[-158 -129  139   54  -42    8  231 -605  -23  384  242  134   87   69
    1   94   34 -306   27 -107 -157 -113  199  156  431   25 -101 -160
 -164 -166 -207  -23   98 -197] => zagiv
[-195  -17  -20  -24 -148 -227  258  551   41  142 -254   32 -148 -120
  -27 -242 -134   85 -313  -24 -208  -63  296  -17   70  -16 -249   31
  -54   43 -212  -51 -303  143] => zela
[   2 -109 -294 -238   46  -57 -222  691   55 -258  185   48 -164 -196
   -8  -11  -16  270  -64   90  259  679 -218  -88 -620   38 -106 -248
  120   43  397  229 -233  414] => vurel
[ 226 -150 -345 -315   68    0 -207  252  -75 -364  148 -149  108 -301
   80  122   -2  189 -237  237  138  242  185  -85   46   32 -161 -237
 -153   36  186    2 -234  195] => gebi
[-136   28    6 -108   79  -58   58 -160 -122  190  216  109  -79  195
 -260  252  -98 -267  189 -508  117  208  -95  -89  -57  149 -188 -556
   89  -98  119  268 -187  560] => gebi
[ 102   68  218  300 -101  -37   94 -557 -161 -283  -73   22  334  -29
   74   23  222 -180   39  -43   19 -290  105 -175  -36 -217  157  -77
  -21  -53 -172 -120  332 -430] => bubo
[-101  152  153   29   15  -47  163  312   23   26 -146  -83   -6 -147
 -222  -39   73  135 -148 -146  102  -90  104 -254   49 -145  -74  263
   34  135 -274   73 -240  -84] => zagiv
[   2 -133 -195  -93    0   14  239  107  137  197 -165  -53  -76  -20
  -28  -50  -81  130 -411  328 -285 -336  235   73  472   76 -151  150
 -410   32 -263 -158  -77  -85] => Kotem
[-205  104  -61   53 -135  -89  176  293  -36  407 -305 -231   31  155
   50 -172 -153 -112 -153 -234 -209 -527  369  172  237   22 -123   58
   46  199 -252 -244 -489  170] => Kotem
[-109  364  464  294 -429  -45  309  140 -245  -93 -340 -393   79 -158
  176 -185 -190 -269  144 -413   32 -480  483  123 -201 -165   51   33
  456  304 -329 -378 -403 -203] => gebi
[-473 -396  406  344  -49 -611 -126 -408  -36  144 -145  602  350 -269
 -164 -328  744  228 -203   -4 -307  -29  151 -109  -86 -449  169  352
  -65 -352 -245  131  322 -524] => bubo
[ 128   76 -366 -321  181  320   33  446  133  100  200 -405 -237  -49
  -74  172 -278  143   -4  169  249   48   38   -7  260  215 -121   69
  -80  333  -46   56 -392  231] => Kotem
[ 187   76 -153 -131  -11  209   66 -141 -121  -80  154 -395   91   16
   50  294 -196 -165  -40 -106  150 -269  225   55  293  152  -96 -299
 -140  133  -60 -109 -250  117] => beli
[ -79 -219   18   31    7   -9   53  -70  159  228   15  -91   85 -174
  -79  -85  140  230 -301  423 -271 -328  243  143  407  -66  -26  402
 -325   47 -340  -35    9 -328] => vurel
[-226 -226  210   87   81 -476  -31 -422 -114   66  -51  645  159  119
 -324  114  456  -21 -150 -383 -100  266 -172 -297 -197 -141  -36 -392
  -83 -434  111  275  244  166] => beli
[ -47 -199  152  221 -108 -266 -121 -358 -171   -5 -231  213  306   55
   73   -5  324   -6 -228 -156 -206 -227   92   63 -131 -128   72  -97
  -46  -92   53 -172  117 -101] => davo
[ 374   13   -5   28  111  289  112 -738   25 -344  181 -178  269  -45
  -27  314  142  -76  -71  307  153 -281   10 -231  475  -18  167  -21
 -440  -30 -224  -27  453 -453] => fotut
[ 400   11  -73  -56   50  391  267 -578  141 -336  219 -185   26 -133
    6  273  -38  -59 -152  455   77 -172   97 -234  580  114   43  -82
 -490  -55 -282  -39  422 -440] => bubo
[ 390   90  120  -88 -106  234  162  -96  -34 -495  -56 -378  -12 -402
    9  242  -88  101 -324  385   77 -215  342  -68  253   44   14   56
 -256  194 -245 -241  -50 -440] => Kotem
[-386 -269 -135  208 -212 -278 -297  553  191  359 -401  178   48  158
  375 -513  376  307  -88   43 -215   -2 -232  342 -709 -170  218  215
  360  119  334 -187  -45   73] => beli
[-132 -168  -73  -21  -41  -35   44  106  148  188  -61  170  -28  -68
  126 -191  118  101 -181  252 -143  125   27   81   77  -69   11  239
  -71  -29  -87 -123  118 -180] => Kotem
[  18  221  257   99 -226  277  240   41  -64  -91   77 -473   19 -358
  181  -78 -208 -186   59  108  108 -203  466  173  200 -106   14  302
  138  288 -419 -304 -224 -498] => bubo
[-180 -137 -100   66  -79 -234 -361  180  -72  210 -184   -8  341  115
  182 -231  362   91  120 -227   -8  -82  -53  173 -353 -171  113   62
  337  136  169  -27 -280  171] => gebi
[-254 -131  449  380 -302 -423 -220 -585 -358    6 -363  357  622  -94
  128 -159  754 -102   30 -484 -123 -125   36   28 -407 -456  191  -29
  353 -221  -19  -44   -9 -446] => davo
[-178   75  339  114 -151 -105  280  463  102 -227 -244  152 -358 -156
 -244  -77  -16  127  -87 -138   74  355 -169 -265 -520  -80    0   -4
  213   22  -91   75  122   41] => fotut
[ -21   55  -61 -116   14  156  102   51    9  156  262 -249 -104   17
  -51  160 -182 -157  142 -118  133  -37  136  156  157  162 -109 -163
   10  191 -103   75 -303  186] => bubo
[-170 -264  292  288 -148 -250  -41 -424  103  111 -321  397  171  199
   28  -96  524  111 -100  -28 -264 -217 -301  160 -303 -152  256  174
    3 -147   64  -91  518 -326] => fotut
[ 126  116 -171   63   88   62   59  302   20 -247 -100 -258  191 -275
   -1 -159   69  205 -215  334  102 -153  236 -404  270 -265   -5  302
 -135  126 -307  -77  -24 -263] => beli
[ 178  256 -351    1  -32  429   72  548  114  -81    4 -749   39 -140
  306 -159 -329   75    0  490  148 -322  230   54  238  -16    6  346
  -11  437 -266 -227 -330 -203] => vurel
[ 156  306 -299 -113  192  241  227  180  -54  -84  229 -284  -63  344
 -131  297 -400 -327  267 -471  437  125 -156 -381   48  204 -187 -533
   58   82  111  156 -134  537] => zagiv
[-377 -227 -134  130    7 -273   48  360  408  699 -439  274   21  353
  -15 -427  333  359 -333   78 -402 -391 -160   97  101  -67   53  571
 -105   -8 -135  -61   90   53] => vurel
[ 325  398  200 -160    2  603  503 -120   74  -57  154 -561 -363  144
 -310  537 -548 -283  176 -301  325 -161 -125  -82  344  410 -115 -149
  -19  298 -289   21  -51   94] => zela
[  73   -5   19 -190   14   70  304  332  156 -304  102   92 -378 -365
 -169   35 -153  210 -252  272  183  536   37 -315 -132   59 -136  -18
 -146  -18 -140   29  101 -116] => Kotem
[ -40   24  266  167 -194  167  255 -422  -20   65    1  -80   -3   27
  148   -9  -47 -263   97  -78  -33 -252  126  172  117  -17   46   52
   20   64 -247 -195  188 -330] => gebi
[-128 -151 -166  -29 -163 -291 -136  468   27 -100 -255  266  -87  101
  159 -166   68  131 -118 -126  -26  411 -250   76 -846   55   -3 -395
  252  -62  429 -102    8  404] => Kotem
[ 328  213  346  271  -27  238  282 -590 -196 -526  -69  -48  210  120
 -111  357  142 -302  113 -291  253 -173 -194 -473 -111 -150  116 -231
   30   37 -100  -13  501 -369] => zela
[-246   44  431  160 -197   78  487 -579 -142  163  240   63 -147 -156
    4   14 -225 -462  145 -143 -134 -103  438  180  325  -22  -64 -181
  -31 -107 -462 -114   60 -427] => Kotem
[ -37  -32   70  100 -163  173  228 -191   70   46   62  132 -216  192
  146  118 -131 -207  118 -118   65  216 -290  121 -328  173   23 -300
   64  -19  115  -54  311   75] => davo
[  79  151  374  363 -203   90  358 -639  -76 -115 -199 -283  366 -193
  136 -103  155 -188   -6  211 -107 -708  442  -82  525 -287  177  316
 -139  100 -668 -246  209 -852] => gebi
[ 242   30 -265 -277   21  447   58  572  286 -238  196 -467 -324 -280
   32  105 -280  304  -77  484  284  275 -126   75  -97  220   -6  188
  -85  358  -12  -58 -115  -10] => bubo
[  87  -33  352  202 -173   53  129 -899 -241  -36    0 -212  415 -167
  160  190  162 -290 -130   -8 -167 -697  617  220  675 -101   85   14
 -269  -19 -400 -277  -27 -621] => davo
[ -71 -124 -457 -275  107  104  -25  283  170  377  202  -68  -56   87
   86  -32 -128   91 -110  140    2  127   22   47  312  141 -141  -25
 -134   41   10    7 -209  318] => beli
[ 116  170  186  -10  -11   93   73  -21 -154 -191   75 -169   14 -183
 -203  204   48  -88   65 -282  283  -25   73 -163  -27  -47    9  -63
  114  155  -77  110 -212  -19] => Kotem
[-189   14   83  204 -153  -80   -8  -62  -20  248 -161   52  164  181
  248 -236  142 -146   17 -178  -78 -181   73  177 -172 -136   79   97
  174   55  -52 -215  -48 -113] => vurel
[ 238 -276 -393 -223   55  -86 -298  277   64 -226  -47 -114  222 -386
  169  -27  202  463 -482  607  -42  113  199   17  150  -26  -42  127
 -305   61   91 -118 -135  -75] => davo
[-125 -101 -253   -2   86  -42  137  -37  165  237    0  116   31  167
  -12 -107  -42   20 -140  200 -214  -68    8 -108  330   28  -82  -59
 -270 -198 -153   43  162   78] => vurel
[-173 -112 -218   74   91 -354   43   46   20  307 -160  336  237  326
  -74 -197  186    3 -106 -218 -215 -151  -34 -244  106  -95 -123 -111
  -71 -174  -13  105  106  285] => zela
[ -68   95  148   70 -178  141   70  -98 -181   94   93 -193   43   -6
  181   16 -159 -299  208 -265   76  -27  139  191  -87  -19   19 -129
  264  196  -71 -139 -197  -56] => zela
[  -3   73  118   39 -149   31  145 -357 -250   54   56 -282  181  -76
   84  168  -94 -321   26 -136  -48 -399  435  233  354   -5  -85 -235
  -52   76 -234 -165 -314 -113] => fotut
[-180  407 -163   68  -70  192  268  444  -56  215 -102 -443  -39  291
   21  -85 -414 -349  343 -435  205 -231   42  -72   11    9 -108 -123
  281  255 -190  -15 -425  395] => fotut
[ -83  -69   -2  -29    6 -149 -175 -107 -105  118  -19  -12  290  -66
  -28  -65  241   64  -26 -179    3 -179  162  -12   89 -133   34   51
   58   37  -64   46 -238   41] => gebi
[  71   55  102 -100  106  -10   82  120  -13  -21   35  -59   18 -219
 -342  105   74  220 -207  -49   76    5   99 -332  162  -44  -87  148
  -62   92 -216  121 -190  -48] => zela
[-266 -173  138  142   94 -295  -80 -103   20  281  -79  153  226  -59
 -189 -138  346  172 -230   -6 -221 -244  211  -66  279 -203   33  320
 -134  -91 -260   38  -41 -161] => vurel
[-136   -7  -50  158  -36 -200   73  -70  -37    6 -105  153  178    5
   52 -184   91  -22  -45   94 -143  -80  123 -179  -11 -175   15  -72
  -53 -135 -118    0   78 -106] => bubo
[  22 -185 -209 -172  126  -62  -97  -17   39  -35  183  318  -36   93
  -15  112  138   66 -100  -35  125  397 -244 -126 -201   56  -58 -251
  -84 -149  290  105  174  259] => fotut
[-361  -17 -242 -188   82 -104  284  359  283  637  -86  246 -358  434
 -242  -30 -200    8  -64 -314 -147  118 -254  -61  157  270 -224 -234
  -65 -187   -1  218 -140  659] => beli
[ -23   36   76  -29   55  145  241 -326   73  342  118 -237   81   99
 -191  200  -28 -117   -9  -43  -51 -455  193   67  624   80  -51  132
 -207   93 -348   -3  -87 -111] => fotut
[  15   42  -81  -37 -113   62   -3  -56 -120  228  -20 -543  327 -225
  159  -72  -34  -61 -186  201 -156 -715  711  331  707  -78  -75  276
 -212  264 -436 -284 -610 -243] => fotut
[  15  -16  -33  -54   35   43   22  212  109   -7  -73 -119  -44   20
 -136   89  105  164  -90  -40  118  -39 -102 -112  -44   22   17   80
    0  153  -32   36  -67   87] => fotut
[-197  169  220  117 -183 -144  370  266  -96  128 -275  -77 -101  -47
  -90 -136 -197 -145 -161 -276 -141 -238  330  -39  113  -37 -192   -4
   25   80 -384 -118 -316   35] => zela
[-287  114   80   66 -176  -62  149  288  114  320 -151  -65  -13 -117
  114 -304    2   21  -62  -85  -25    4  199   42  -14  -89   44  245
  204   77 -211 -209 -271 -116] => bubo
[ -30  133 -173 -129  -84   35  172  421  110  155 -204 -194 -178  181
   14   11 -250   10 -174 -133    8 -159   34   58  -10  208 -138 -108
  -20  145  -37 -159 -302  384] => fotut
[-151 -376 -171 -121  209 -298  -47 -222  173  228   68  606   45   71
 -111  -99  260  223 -439  253 -271  295  -49 -171  180  -25  -97  -28
 -417 -408   14  106  350   29] => vurel
[-248 -209  257  177 -124 -156   14 -477  -40  230   23   58  278 -207
   85 -178  301  -49  -50  185 -298 -385  374  325  349 -221   67  266
 -175  -78 -314  -49  -12 -501] => gebi
[-160   83  352  188 -163 -197  335  -65 -121 -180 -341  323 -186  274
 -172  130  -48 -226  -55 -563   -5   82 -256 -141 -558   17  -43 -435
  128 -152   48  -57  251  224] => fotut
[ 143  122  264  -14  -32  284  323 -135   66 -263   86 -183 -264 -122
 -227  308 -148  -25  -14   10  196    1  -87 -119   24  116   49  -59
 -105  128 -202   39  155 -161] => fotut
[-269 -122  189  229 -181 -439   74   68 -135  -47 -263  452   33  161
   -1 -111  168  -87 -139 -388 -155  130  -91  -41 -673 -125  -78 -398
  117 -182  215  -22   86  190] => zagiv
[ -50 -205  553  289  -94 -484 -260 -734 -318 -462  -37  532  537 -343
  -93   80  751   -2  -85 -275   61  224   21 -193 -367 -399  201 -104
   87 -391   83  133  440 -445] => davo
[-150  130   78  273  -98 -189   69 -105 -244   32 -150  -14  315   22
   72 -208   97 -210  132 -224  -34 -273  260 -128  -89 -286   44  -69
  196   34 -189 -101 -123 -141] => Kotem
[ -93  -43  134  122 -234  -22  253  113   15   -8 -272   18 -191   -4
   53  -35 -114  -37 -175   29 -196  -81   11  114 -190   53  -14  -99
   18   18  -70 -197   72  -74] => Kotem
